Below is a small trained network, with its code and all its weights. Each question gives an input and a class and asks what happens when units are switched off, that is, made to give their printed mean instead of their output.

import numpy as np


def w(rows, s, z=0):
    codes = np.array(rows[::2]) - 128.0
    scale = np.full(codes.shape[1], s)
    scale[-1] = z or s
    return codes * scale


def norm(h):
    return h / np.sqrt((h * h).mean(-1, keepdims=True) + 1e-5)


def f(y):
    return y / 2 * (1 + np.tanh(0.7978845608 * (y + 0.044715 * y**3)))


def log_softmax(a):
    a = a - a.max(-1, keepdims=True)
    return a - np.log(np.exp(a).sum(-1, keepdims=True))


def net(x, mask):
    res = np.array(x, float).reshape(1, 2) / 4 @ E
    u = 0
    for l in range(3):
        y = f(norm(res) @ A[l][:, :-1].T + A[l][:, -1])
        res = res + np.where(mask[u : u + 10], y, B[l][:, -1]) @ B[l][:, :-1]
        u += 10
    return log_softmax(norm(res)[-1] @ U[:, :-1].T + U[:, -1])


A, B = {}, {}
E = w([
[176,65,30,114,179],'x0',
[84,114,111,132,2],'x1',
],0.0077)
A[0] = w([
[131,129,124,156,137,154],'L0N1',
[157,120,104,64,170,210],'L0N2',
[204,2,254,153,155,161],'L0N3',
[175,112,186,105,58,254],'L0N4',
[114,183,167,253,70,94],'L0N5',
[181,114,31,81,152,230],'L0N6',
[115,150,178,167,127,52],'L0N7',
[82,154,144,63,159,161],'L0N8',
[226,205,107,175,158,105],'L0N9',
[45,155,96,158,65,222],'L0N10',
],0.0074,0.00082)
B[0] = w([
[109,117,206,126,90,132],'L0N1',
[177,162,138,109,90,187],'L0N2',
[143,171,116,193,74,161],'L0N3',
[115,135,139,67,254,165],'L0N4',
[154,111,81,85,137,202],'L0N5',
[151,88,197,77,120,254],'L0N6',
[192,114,151,93,45,150],'L0N7',
[117,39,240,129,38,141],'L0N8',
[196,207,104,134,142,171],'L0N9',
[141,104,140,220,159,206],'L0N10',
],0.0072,0.0048)
A[1] = w([
[127,160,156,82,136,151],'L1N1',
[50,244,131,38,158,131],'L1N2',
[161,227,57,153,177,215],'L1N3',
[105,144,169,227,177,248],'L1N4',
[154,92,177,130,190,56],'L1N5',
[190,180,234,203,105,163],'L1N6',
[139,113,103,46,150,127],'L1N7',
[64,153,10,194,2,123],'L1N8',
[153,108,119,77,106,155],'L1N9',
[136,62,111,149,18,106],'L1N10',
],0.0073,0.0016)
B[1] = w([
[57,130,100,147,95,153],'L1N1',
[101,35,137,192,227,132],'L1N2',
[81,163,190,134,102,167],'L1N3',
[113,79,95,138,198,169],'L1N4',
[124,169,3,196,144,169],'L1N5',
[108,108,73,111,136,253],'L1N6',
[85,105,101,75,100,168],'L1N7',
[97,212,167,171,128,187],'L1N8',
[88,180,252,172,78,167],'L1N9',
[174,209,141,168,225,192],'L1N10',
],0.0069,0.0048)
A[2] = w([
[142,78,144,125,71,254],'L2N1',
[137,217,120,163,255,89],'L2N2',
[131,84,209,172,150,26],'L2N3',
[175,197,162,89,102,46],'L2N4',
[113,27,191,163,177,206],'L2N5',
[175,207,134,169,243,132],'L2N6',
[101,244,174,82,29,85],'L2N7',
[175,121,38,98,143,110],'L2N8',
[9,108,198,216,118,201],'L2N9',
[53,155,53,123,136,144],'L2N10',
],0.0093,0.0026)
B[2] = w([
[134,159,164,80,151,152],'L2N1',
[87,182,140,179,112,246],'L2N2',
[96,88,80,100,109,139],'L2N3',
[83,82,137,161,131,153],'L2N4',
[149,63,65,85,126,175],'L2N5',
[116,139,154,132,116,254],'L2N6',
[91,100,1,171,181,164],'L2N7',
[91,88,134,104,77,174],'L2N8',
[210,112,179,64,112,219],'L2N9',
[117,142,110,137,155,139],'L2N10',
],0.0082,0.0086)
U = w([
[97,233,208,173,165,250],'0',
[167,87,182,8,132,160],'1',
[35,93,52,136,195,7],'2',
],0.013,0.0023)

Each question gives the input, the list of numbers given to net, and the class t.
The units are the neurons (one row each of A and B). Each row of codes is followed by its name. A weight is (code - 128) times the scale printed after its matrix; where a second scale follows, it is the last column's (A, B and U).
mask holds one flag per neuron, layer by layer. A switched-off neuron (its flag False) gives its mean, the last column of its row in B, instead of its output. The means were averaged over made-up inputs and are rounded, as every weight is.
A unit's drop is (log p(t) with every unit on - log p(t) with that unit switched off) / (log p(t) with every unit on - log p(t) with every unit switched off).
The circuit of an input: a set's keep is (log p(t) with only the set's units on - log p(t) with every unit switched off) / (log p(t) with every unit on - log p(t) with every unit switched off). Starting from the 12 units with the biggest drops (on a tie, the unit counted first), units are removed one at a time, each time the one whose removal leaves the highest keep (on an exact tie, the one counted first), for as long as the keep stays at least 0.8.
units of the circuit, in order: the units of the circuit, biggest drop first
unit that matters most: the unit with the biggest drop
top k neurons in layer l: the k neurons of layer l with the biggest drops, biggest first
drop of u: that unit's drop, to one decimal
input [2,0], class 2: units of the circuit, in order => (L2N7, L0N10, L1N9)
input [1,4], class 0: units of the circuit, in order => (L1N8)
input [-4,-2], class 1: top 3 neurons in layer 0 => (L0N2, L0N4, L0N6)
input [0,0], class 2: top 2 neurons in layer 0 => (L0N9, L0N2)
input [8,8], class 0: top 3 neurons in layer 2 => (L2N9, L2N5, L2N7)
input [4,-4], class 0: top 2 neurons in layer 2 => (L2N5, L2N9)
input [-4,-1], class 1: top 4 neurons in layer 0 => (L0N4, L0N2, L0N6, L0N7)
input [-5,4], class 1: top 2 neurons in layer 0 => (L0N4, L0N3)
input [-7,-5], class 1: top 2 neurons in layer 1 => (L1N2, L1N10)
input [7,7], class 0: top 2 neurons in layer 1 => (L1N8, L1N10)
input [6,5], class 1: top 3 neurons in layer 0 => (L0N6, L0N3, L0N9)
input [5,5], class 0: top 2 neurons in layer 0 => (L0N5, L0N8)
input [6,-7], class 0: top 2 neurons in layer 2 => (L2N9, L2N2)
input [6,4], class 1: units of the circuit, in order => (L0N6)
input [0,-2], class 2: top 2 neurons in layer 0 => (L0N10, L0N9)
input [-2,2], class 2: top 2 neurons in layer 0 => (L0N4, L0N10)
input [-1,2], class 2: top 2 neurons in layer 0 => (L0N4, L0N10)
input [2,-2], class 2: drop of L2N7 => 1.5
input [1,-2], class 2: drop of L0N10 => 0.8
input [5,7], class 0: unit that matters most => L1N10
input [-1,-2], class 2: drop of L2N7 => 0.1
input [-5,0], class 1: drop of L0N4 => 1.1
